Below are the code and all the weights of a small trained network. Each question names an input and a class and asks about switching units off, where a switched-off unit gives its printed mean instead of its output.

import numpy as np


def w(rows, s, z=0):
    codes = np.array(rows[::2]) - 128.0
    scale = np.full(codes.shape[1], s)
    scale[-1] = z or s
    return codes * scale


def f(y):
    return y / 2 * (1 + np.tanh(0.7978845608 * (y + 0.044715 * y**3)))


def log_softmax(a):
    a = a - a.max(-1, keepdims=True)
    return a - np.log(np.exp(a).sum(-1, keepdims=True))


def net(x, mask):
    res = np.array(x, float).reshape(1, 3) / 4 @ E
    y = f(res @ A[0][:, :-1].T + A[0][:, -1])
    res = res + np.where(mask, y, B[0][:, -1]) @ B[0][:, :-1]
    return log_softmax(res[-1] @ U[:, :-1].T + U[:, -1])


A, B = {}, {}
E = w([
[61,144,117,138,102,44],'x0',
[142,185,99,199,107,173],'x1',
[125,139,253,87,101,161],'x2',
],0.014)
A[0] = w([
[111,173,128,134,9,70,120],'neuron 0',
[146,164,123,156,80,131,215],'neuron 1',
[64,143,131,147,62,108,104],'neuron 2',
[160,92,130,96,162,196,89],'neuron 3',
[88,121,117,107,66,88,110],'neuron 4',
[170,73,122,74,136,80,117],'neuron 5',
[114,109,128,58,169,97,106],'neuron 6',
[118,159,146,138,97,147,117],'neuron 7',
[115,102,113,112,127,136,253],'neuron 8',
[121,113,180,113,77,137,115],'neuron 9',
[189,120,56,124,153,86,118],'neuron 10',
[106,84,149,80,191,110,127],'neuron 11',
[142,57,133,75,137,91,122],'neuron 12',
[144,106,162,108,73,133,117],'neuron 13',
[91,164,173,103,104,150,113],'neuron 14',
[123,127,173,119,76,137,103],'neuron 15',
[106,156,151,92,96,151,128],'neuron 16',
[72,143,123,131,50,99,133],'neuron 17',
[43,124,113,117,101,122,101],'neuron 18',
[195,107,108,114,151,155,112],'neuron 19',
[171,88,137,126,167,199,133],'neuron 20',
[146,218,119,199,48,159,124],'neuron 21',
[89,98,133,130,101,92,116],'neuron 22',
[110,110,75,128,168,122,115],'neuron 23',
],0.015,0.013)
B[0] = w([
[212,69,107,104,112,206,203],'neuron 0',
[199,113,175,67,170,45,214],'neuron 1',
[127,127,99,97,89,211,179],'neuron 2',
[168,108,69,142,100,229,193],'neuron 3',
[161,96,88,120,112,157,179],'neuron 4',
[176,175,49,140,194,127,193],'neuron 5',
[181,183,64,148,196,168,185],'neuron 6',
[157,148,45,183,151,72,155],'neuron 7',
[168,39,248,75,118,14,250],'neuron 8',
[102,84,65,202,150,95,194],'neuron 9',
[56,71,41,185,121,105,222],'neuron 10',
[192,211,75,140,167,86,201],'neuron 11',
[164,210,88,87,203,149,203],'neuron 12',
[79,103,60,155,114,91,175],'neuron 13',
[109,108,68,193,134,92,191],'neuron 14',
[88,71,7,185,140,118,179],'neuron 15',
[90,97,77,198,103,37,177],'neuron 16',
[147,80,108,79,123,183,196],'neuron 17',
[136,98,77,135,92,210,168],'neuron 18',
[119,100,69,102,88,175,183],'neuron 19',
[175,69,87,73,70,147,221],'neuron 20',
[191,203,66,112,255,124,223],'neuron 21',
[167,126,85,83,112,178,170],'neuron 22',
[42,100,17,190,102,90,192],'neuron 23',
],0.0081,0.013)
U = w([
[173,221,100,128,221,130,101],'0',
[157,53,106,83,49,238,129],'1',
[74,63,93,254,116,72,128],'2',
[153,73,193,45,134,17,254],'3',
[79,176,129,140,73,145,89],'4',
[101,135,151,130,75,141,78],'5',
],0.014,0.0064)

Each question gives the input, the list of numbers given to net, and the class t.
The units are the neurons (one row each of A and B). Each row of codes is followed by its name. A weight is (code - 128) times the scale printed after its matrix; where a second scale follows, it is the last column's (A, B and U).
mask holds one flag per neuron, in row order. A switched-off neuron (its flag False) gives its mean, the last column of its row in B, instead of its output. The means were averaged over made-up inputs and are rounded, as every weight is.
A unit's drop is (log p(t) with every unit on - log p(t) with that unit switched off) / (log p(t) with every unit on - log p(t) with every unit switched off).
The circuit of an input: a set's keep is (log p(t) with only the set's units on - log p(t) with every unit switched off) / (log p(t) with every unit on - log p(t) with every unit switched off). Starting from the 12 units with the biggest drops (on a tie, the unit counted first), units are removed one at a time, each time the one whose removal leaves the highest keep (on an exact tie, the one counted first), for as long as the keep stays at least 0.8.
circuit, biggest first: the units of the circuit, biggest drop first
unit that matters most: the unit with the biggest drop
top k neurons: the k neurons with the biggest drops, biggest first
drop of u: that unit's drop, to one decimal
input [-6,4,-4], class 1: circuit, biggest first : neuron 20
input [-5,5,-6], class 2: top 3 neurons : neuron 10; neuron 12; neuron 23
input [8,2,7], class 1: top 2 neurons : neuron 0; neuron 2
input [-2,1,3], class 3: top 2 neurons : neuron 10; neuron 23
input [0,-7,8], class 2: top 2 neurons : neuron 9; neuron 16
input [8,-3,8], class 1: top 2 neurons : neuron 0; neuron 17
input [-2,-2,3], class 3: top 2 neurons : neuron 10; neuron 23
input [8,-7,-3], class 1: top 2 neurons : neuron 18; neuron 21
input [-3,-1,3], class 3: top 2 neurons : neuron 10; neuron 0
input [-3,-4,5], class 2: top 2 neurons : neuron 21; neuron 9
input [6,-5,6], class 1: drop of neuron 11 : -0.1
input [-5,0,6], class 2: drop of neuron 16 : 0.2
input [5,0,8], class 2: drop of neuron 9 : 0.0
input [2,6,8], class 2: unit that matters most : neuron 16
